Below is a small trained network, with its code and all its weights. Each question gives an input and a class and asks what happens when units are switched off, that is, made to give their printed mean instead of their output.

import numpy as np


def w(rows, s, z=0):
    codes = np.array(rows[::2]) - 128.0
    scale = np.full(codes.shape[1], s)
    scale[-1] = z or s
    return codes * scale


def f(y):
    return np.maximum(y, 0)


def log_softmax(a):
    a = a - a.max(-1, keepdims=True)
    return a - np.log(np.exp(a).sum(-1, keepdims=True))


def net(x, mask):
    res = np.array(x, float).reshape(1, 6) / 4 @ E
    y = f(res @ A[0][:, :-1].T + A[0][:, -1])
    res = res + np.where(mask, y, B[0][:, -1]) @ B[0][:, :-1]
    return log_softmax(res[-1] @ U[:, :-1].T + U[:, -1])


A, B = {}, {}
E = w([
[254,196,159],'x0',
[128,109,113],'x1',
[185,112,107],'x2',
[105,101,128],'x3',
[201,52,117],'x4',
[146,206,20],'x5',
],0.0075)
A[0] = w([
[145,112,14,94],'n0',
[155,130,142,66],'n1',
[182,68,138,140],'n2',
[135,120,173,251],'n3',
[194,147,217,132],'n4',
[172,119,4,150],'n5',
[174,131,101,227],'n6',
[95,238,101,38],'n7',
],0.014,0.0032)
B[0] = w([
[69,204,121,221],'n0',
[115,137,153,149],'n1',
[218,103,104,210],'n2',
[117,107,178,205],'n3',
[100,124,206,239],'n4',
[126,239,124,255],'n5',
[170,154,149,211],'n6',
[162,94,4,246],'n7',
],0.024,0.0069)
U = w([
[154,162,219,205],'0',
[166,217,66,122],'1',
[102,121,77,13],'2',
[183,40,117,73],'3',
[142,132,26,140],'4',
[2,133,130,253],'5',
],0.0094,0.0051)

Each question gives the input, the list of numbers given to net, and the class t.
The units are the neurons (one row each of A and B). Each row of codes is followed by its name. A weight is (code - 128) times the scale printed after its matrix; where a second scale follows, it is the last column's (A, B and U).
mask holds one flag per neuron, in row order. A switched-off neuron (its flag False) gives its mean, the last column of its row in B, instead of its output. The means were averaged over made-up inputs and are rounded, as every weight is.
A unit's drop is (log p(t) with every unit on - log p(t) with that unit switched off) / (log p(t) with every unit on - log p(t) with every unit switched off).
The circuit of an input: a set's keep is (log p(t) with only the set's units on - log p(t) with every unit switched off) / (log p(t) with every unit on - log p(t) with every unit switched off). Starting from all 8 units, units are removed one at a time, each time the one whose removal leaves the highest keep (on an exact tie, the one counted first), for as long as the keep stays at least 0.8.
circuit, biggest first: the units of the circuit, biggest drop first
top k neurons: the k neurons with the biggest drops, biggest first
drop of u: that unit's drop, to one decimal
input [-8,8,-7,4,7,-5], class 3: top 3 neurons => (n5 n0 n2)
input [3,-5,3,-4,4,0], class 0: top 2 neurons => (n7 n4)
input [-4,-7,6,1,-8,2], class 4: top neuron => (n7)
input [2,-2,-6,4,1,2], class 4: circuit, biggest first => (n4 n5)
input [2,3,3,2,2,-2], class 0: top 2 neurons => (n7 n4)
input [-5,2,-3,2,5,-3], class 3: circuit, biggest first => (n5 n0)
input [7,3,-6,4,8,-2], class 0: top 2 neurons => (n4 n7)
input [-3,0,-1,-2,-3,-3], class 5: top 4 neurons => (n2 n7 n6 n5)
input [6,-5,5,0,4,3], class 0: top 2 neurons => (n4 n7)
input [-8,-4,-6,2,-2,2], class 4: top 3 neurons => (n4 n0 n3)
input [6,-8,2,2,-5,3], class 4: top 3 neurons => (n7 n5 n0)
input [-2,1,-2,6,4,-7], class 3: top 3 neurons => (n5 n2 n0)
input [-2,-3,-2,3,7,-3], class 3: top 3 neurons => (n5 n2 n0)
input [2,-1,-1,6,-3,-1], class 5: top 3 neurons => (n2 n6 n7)
input [8,3,-5,-7,5,4], class 0: circuit, biggest first => (n4)
input [-7,2,-4,5,8,-3], class 3: circuit, biggest first => (n5 n0)
input [-8,0,-1,8,-5,6], class 4: top 2 neurons => (n7 n4)
input [-1,6,1,-8,-8,1], class 4: circuit, biggest first => (n7 n5)
input [3,5,-7,-3,1,0], class 0: top 2 neurons => (n7 n0)
input [-1,-4,7,-6,0,-2], class 0: circuit, biggest first => (n7)
input [-6,3,-2,-2,6,-2], class 3: top 3 neurons => (n5 n0 n2)
input [5,5,-7,8,-7,6], class 4: drop of n7 => 0.5
input [-5,-3,-6,-7,-8,8], class 4: drop of n7 => 0.9
input [-6,2,-6,4,-7,8], class 4: drop of n7 => 1.2
input [7,3,-1,0,-2,-3], class 0: drop of n4 => 0.0
